Below are the code and all the weights of a small trained network. Each question names an input and a target symbol and asks about switching units off, where a switched-off unit gives its printed mean instead of its output.

import numpy as np


def w(rows, s, z=0):
    codes = np.array(rows[::2]) - 128.0
    scale = np.full(codes.shape[1], s)
    scale[-1] = z or s
    return codes * scale


def f(y):
    return y / 2 * (1 + np.tanh(0.7978845608 * (y + 0.044715 * y**3)))


def softmax(a):
    e = np.exp(a - a.max(-1, keepdims=True))
    return e / e.sum(-1, keepdims=True)


def log_softmax(a):
    a = a - a.max(-1, keepdims=True)
    return a - np.log(np.exp(a).sum(-1, keepdims=True))


def net(x, mask):
    ids = ['βγεζθξτ'.index(c) for c in x.split()]
    T = len(ids)
    res = E[ids] + P[:T]
    u = 0
    for l in range(2):
        q, k, v = (res @ M[l].T for M in (Q, K, V))
        z = softmax(np.where(np.tri(T) > 0, q @ k.T / 2**0.5, -1e9)) @ v
        res = res + np.where(mask[u], z, O[l][:, -1]) @ O[l][:, :-1]
        u += 1
        y = f(res @ A[l][:, :-1].T + A[l][:, -1])
        res = res + np.where(mask[u : u + 4], y, B[l][:, -1]) @ B[l][:, :-1]
        u += 4
    return log_softmax(res[-1] @ U[:, :-1].T + U[:, -1])


Q, K, V, O, A, B = {}, {}, {}, {}, {}, {}
E = w([
[118,174,65,101,112],'β',
[207,166,184,102,78],'γ',
[60,148,214,122,121],'ε',
[93,121,47,65,129],'ζ',
[96,97,157,110,127],'θ',
[250,126,161,107,108],'ξ',
[134,139,145,216,221],'τ',
],0.02)
P = w([
[156,140,202,2,223],'0',
[116,149,134,114,126],'1',
[115,142,122,127,120],'2',
[111,140,109,137,115],'3',
[107,128,104,155,109],'4',
[102,128,102,169,101],'5',
[98,126,101,185,93],'6',
[100,114,97,198,89],'7',
[87,126,102,199,87],'8',
[88,128,101,205,89],'9',
],0.0092)
Q[0] = w([
[33,194,38,122,173],'0.h1',
[217,254,233,162,121],'0.h1',
],0.0087)
K[0] = w([
[84,59,104,235,126],'0.h1',
[114,179,175,44,253],'0.h1',
],0.0067)
V[0] = w([
[1,189,149,221,77],'0.h1',
[135,18,102,224,222],'0.h1',
],0.0059)
O[0] = w([
[131,62,231,204,40,35],'0.h1',
[187,83,22,101,2,253],'0.h1',
],0.007,0.0013)
A[0] = w([
[105,101,223,118,149,2],'0.n1',
[98,150,135,129,254,99],'0.n2',
[161,167,77,34,124,133],'0.n3',
[172,85,197,96,86,136],'0.n4',
],0.0097,0.008)
B[0] = w([
[207,65,68,221,68,141],'0.n1',
[78,51,117,2,140,245],'0.n2',
[139,135,68,165,34,253],'0.n3',
[101,141,237,166,150,176],'0.n4',
],0.012,0.0045)
Q[1] = w([
[252,166,149,106,144],'1.h1',
[72,129,125,144,148],'1.h1',
],0.013)
K[1] = w([
[87,80,174,17,1],'1.h1',
[85,125,75,149,186],'1.h1',
],0.0069)
V[1] = w([
[9,229,138,165,4],'1.h1',
[18,206,71,16,78],'1.h1',
],0.0043)
O[1] = w([
[224,2,231,98,108,43],'1.h1',
[119,65,72,183,180,252],'1.h1',
],0.0082,0.0036)
A[1] = w([
[58,94,192,177,112,237],'1.n1',
[197,163,212,153,246,164],'1.n2',
[244,101,119,115,29,36],'1.n3',
[237,169,142,222,97,2],'1.n4',
],0.011,0.0034)
B[1] = w([
[131,162,52,126,183,234],'1.n1',
[150,245,162,139,62,168],'1.n2',
[182,164,107,87,215,254],'1.n3',
[61,3,132,96,62,229],'1.n4',
],0.011,0.0079)
U = w([
[59,184,146,34,221,140],'β',
[212,187,116,181,206,197],'γ',
[154,91,93,198,113,161],'ε',
[59,68,96,114,2,118],'ζ',
[165,119,121,76,87,142],'θ',
[102,162,113,68,39,102],'ξ',
[183,189,21,86,74,2],'τ',
],0.0063,0.0066)

Each question gives the input, a string of symbols that net reads in full, and the target symbol t.
The units are the heads (2 rows each of Q, K, V and O) and the neurons (one row each of A and B). Each row of codes is followed by its name. A weight is (code - 128) times the scale printed after its matrix; where a second scale follows, it is the last column's (O, A, B and U).
mask holds one flag per unit, layer by layer, with each layer's heads first. A switched-off unit (its flag False) gives its mean, the last column of its rows in O or B, instead of its output. The means were averaged over made-up inputs and are rounded, as every weight is.
A unit's drop is (log p(t) with every unit on - log p(t) with that unit switched off) / (log p(t) with every unit on - log p(t) with every unit switched off).
The circuit of an input: a set's keep is (log p(t) with only the set's units on - log p(t) with every unit switched off) / (log p(t) with every unit on - log p(t) with every unit switched off). Starting from all 10 units, units are removed one at a time, each time the one whose removal leaves the highest keep (on an exact tie, the one counted first), for as long as the keep stays at least 0.8.
units of the circuit, in order: the units of the circuit, biggest drop first
k most important neurons: the k neurons with the biggest drops, biggest first
k most important neurons of layer l: the k neurons of layer l with the biggest drops, biggest first
input τ θ τ γ ε β γ θ, target γ: units of the circuit, in order -> [1.n4 0.n2]
input τ β τ ξ τ τ, target ζ: 2 most important neurons -> [0.n2 1.n4]
input γ γ ξ ξ, target β: units of the circuit, in order -> [0.h1]
input τ ε ξ, target θ: 2 most important neurons -> [1.n3 1.n4]
input ζ τ ξ ζ θ τ γ ξ, target ε: 2 most important neurons -> [0.n2 0.n3]
input ε ζ τ γ γ, target ξ: 4 most important neurons -> [1.n2 1.n4 0.n2 0.n1]
input β ε ζ τ, target β: 3 most important neurons -> [0.n2 0.n3 0.n1]
input θ ε ε γ β β γ ε ξ, target ζ: units of the circuit, in order -> [0.n2 1.n4]
input ε γ γ ξ β θ, target β: units of the circuit, in order -> [0.h1 0.n3]
input τ γ β γ β ξ, target θ: 3 most important neurons -> [1.n4 1.n3 0.n2]
input β β τ ξ, target γ: units of the circuit, in order -> [0.h1 1.n4]
input τ θ ζ ε τ β γ γ ε, target γ: 2 most important neurons of layer 0 -> [0.n3 0.n2]
input β θ ε ξ β τ γ γ ξ, target γ: units of the circuit, in order -> [0.h1 1.h1 0.n2]
input ε β ξ, target ξ: 3 most important neurons -> [1.n2 1.n4 0.n2]
input τ γ τ ξ τ γ τ γ ζ θ, target β: 2 most important neurons of layer 1 -> [1.n4 1.n1]
input β ε τ θ τ ζ, target τ: most important neuron of layer 1 -> [1.n3]
input ξ ε ε τ γ γ, target τ: 3 most important neurons of layer 0 -> [0.n3 0.n4 0.n2]
input τ θ β θ, target γ: units of the circuit, in order -> [0.n2 1.n4]
input ε β θ ε, target γ: 2 most important neurons of layer 1 -> [1.n1 1.n4]
input β γ ε τ γ, target γ: 2 most important neurons -> [0.n2 1.n4]
input τ ξ ε γ ε γ γ θ γ, target θ: 4 most important neurons -> [1.n3 1.n4 0.n2 0.n3]
input ε γ ξ, target ξ: 3 most important neurons of layer 0 -> [0.n2 0.n1 0.n4]
